Below are the code and all the weights of a small trained network. Each question names an input and a class and asks about switching units off, where a switched-off unit gives its printed mean instead of its output.

import numpy as np


def w(rows, s, z=0):
    codes = np.array(rows[::2]) - 128.0
    scale = np.full(codes.shape[1], s)
    scale[-1] = z or s
    return codes * scale


def f(y):
    return y / 2 * (1 + np.tanh(0.7978845608 * (y + 0.044715 * y**3)))


def log_softmax(a):
    a = a - a.max(-1, keepdims=True)
    return a - np.log(np.exp(a).sum(-1, keepdims=True))


def net(x, mask):
    res = np.array(x, float).reshape(1, 7) / 4 @ E
    y = f(res @ A[0][:, :-1].T + A[0][:, -1])
    res = res + np.where(mask, y, B[0][:, -1]) @ B[0][:, :-1]
    return log_softmax(res[-1] @ U[:, :-1].T + U[:, -1])


A, B = {}, {}
E = w([
[172,41,227,74,218,134,182],'x0',
[89,49,33,47,61,136,227],'x1',
[129,125,131,132,124,123,131],'x2',
[128,128,129,129,129,126,126],'x3',
[128,125,134,125,112,130,122],'x4',
[213,44,52,152,116,98,31],'x5',
[254,139,116,168,95,224,184],'x6',
],0.0077)
A[0] = w([
[147,166,170,144,139,131,83,60],'neuron 1',
[208,166,166,210,90,143,129,254],'neuron 2',
[90,85,70,46,110,155,160,69],'neuron 3',
[131,187,152,164,114,107,230,112],'neuron 4',
[133,111,87,77,123,88,184,76],'neuron 5',
[207,65,205,104,127,200,162,114],'neuron 6',
[132,118,207,199,151,155,71,56],'neuron 7',
[98,167,21,153,54,140,165,126],'neuron 8',
[161,77,188,80,178,129,129,8],'neuron 9',
[78,199,76,138,63,127,67,14],'neuron 10',
[2,104,176,120,173,42,59,37],'neuron 11',
[100,172,198,139,166,98,17,167],'neuron 12',
[158,178,159,192,191,97,126,167],'neuron 13',
[87,206,235,61,164,136,215,45],'neuron 14',
[218,186,142,197,156,245,142,68],'neuron 15',
[109,124,149,165,147,160,99,66],'neuron 16',
[194,14,99,155,161,103,66,100],'neuron 17',
[102,58,185,131,188,118,128,126],'neuron 18',
[126,232,71,215,98,157,86,108],'neuron 19',
],0.0087,0.0042)
B[0] = w([
[153,137,61,163,91,88,173,159],'neuron 1',
[83,106,127,135,137,152,147,245],'neuron 2',
[117,94,93,228,123,71,169,207],'neuron 3',
[134,143,124,113,65,171,66,181],'neuron 4',
[149,95,71,185,106,118,154,173],'neuron 5',
[116,109,161,115,201,87,105,234],'neuron 6',
[88,130,98,103,122,134,185,187],'neuron 7',
[138,125,159,114,180,144,147,224],'neuron 8',
[226,196,156,87,139,46,159,175],'neuron 9',
[226,178,156,79,154,62,153,190],'neuron 10',
[150,37,152,110,157,219,69,254],'neuron 11',
[104,76,78,164,92,114,188,251],'neuron 12',
[82,102,93,168,91,113,173,206],'neuron 13',
[105,185,81,88,69,133,74,240],'neuron 14',
[135,57,107,123,136,143,90,240],'neuron 15',
[121,148,93,106,106,111,124,131],'neuron 16',
[111,247,58,81,73,160,94,235],'neuron 17',
[163,152,190,96,174,77,149,193],'neuron 18',
[154,137,189,84,201,79,124,220],'neuron 19',
],0.011,0.0077)
U = w([
[106,85,71,166,82,85,231,59],'0',
[160,47,130,115,132,188,90,202],'1',
[144,178,177,98,172,51,156,25],'2',
[115,250,56,99,50,149,56,34],'3',
[122,116,119,124,123,130,139,254],'4',
],0.012,0.011)

Each question gives the input, the list of numbers given to net, and the class t.
The units are the neurons (one row each of A and B). Each row of codes is followed by its name. A weight is (code - 128) times the scale printed after its matrix; where a second scale follows, it is the last column's (A, B and U).
mask holds one flag per neuron, in row order. A switched-off neuron (its flag False) gives its mean, the last column of its row in B, instead of its output. The means were averaged over made-up inputs and are rounded, as every weight is.
A unit's drop is (log p(t) with every unit on - log p(t) with that unit switched off) / (log p(t) with every unit on - log p(t) with every unit switched off).
The circuit of an input: a set's keep is (log p(t) with only the set's units on - log p(t) with every unit switched off) / (log p(t) with every unit on - log p(t) with every unit switched off). Starting from the 12 units with the biggest drops (on a tie, the unit counted first), units are removed one at a time, each time the one whose removal leaves the highest keep (on an exact tie, the one counted first), for as long as the keep stays at least 0.8.
units of the circuit, in order: the units of the circuit, biggest drop first
unit that matters most: the unit with the biggest drop
top k neurons: the k neurons with the biggest drops, biggest first
drop when u is switched off: that unit's drop, to one decimal
input [0,-4,5,2,0,-6,2], class 3: unit that matters most => neuron 14
input [1,4,0,0,7,-8,-7], class 3: top 3 neurons => [neuron 14; neuron 15; neuron 6]
input [-4,-5,-3,6,2,-5,0], class 0: top 2 neurons => [neuron 12; neuron 17]
input [-7,7,8,-7,-6,-7,7], class 4: top 2 neurons => [neuron 8; neuron 4]
input [8,-5,7,-8,-6,-3,4], class 2: top 2 neurons => [neuron 9; neuron 6]
input [-8,-4,8,7,-8,8,-8], class 1: top 2 neurons => [neuron 11; neuron 12]
input [-1,0,-3,-7,7,-5,4], class 3: units of the circuit, in order => [neuron 14; neuron 4]
input [6,-5,2,-1,8,0,2], class 2: top 2 neurons => [neuron 9; neuron 6]
input [7,0,7,3,-8,-8,-8], class 1: top 2 neurons => [neuron 11; neuron 17]
input [-4,3,-3,-6,1,0,2], class 2: top 3 neurons => [neuron 11; neuron 12; neuron 15]
input [5,4,6,-2,4,-6,3], class 3: top 2 neurons => [neuron 14; neuron 4]
input [-3,-4,-3,-7,8,-4,-2], class 0: top 3 neurons => [neuron 12; neuron 17; neuron 13]
input [7,-8,2,7,8,3,-8], class 0: top 4 neurons => [neuron 12; neuron 13; neuron 7; neuron 1]
input [8,1,-3,-1,-3,-3,4], class 2: unit that matters most => neuron 9
input [-6,-3,-3,5,7,-4,-3], class 2: top 2 neurons => [neuron 10; neuron 19]
input [-1,-6,6,-7,-2,-7,1], class 3: top 3 neurons => [neuron 14; neuron 4; neuron 3]
input [-2,-1,-1,5,4,6,2], class 3: top 2 neurons => [neuron 17; neuron 11]
input [6,-5,2,-8,3,5,-2], class 2: drop when neuron 13 is switched off => -0.1
input [1,-4,1,-6,-4,-3,-7], class 1: drop when neuron 11 is switched off => 2.2
input [-3,0,5,4,4,8,3], class 3: units of the circuit, in order => [neuron 17]
input [-2,-7,1,-6,-7,-8,-8], class 1: drop when neuron 1 is switched off => -0.1
input [7,-7,-2,0,-7,-6,-1], class 0: drop when neuron 17 is switched off => 0.2
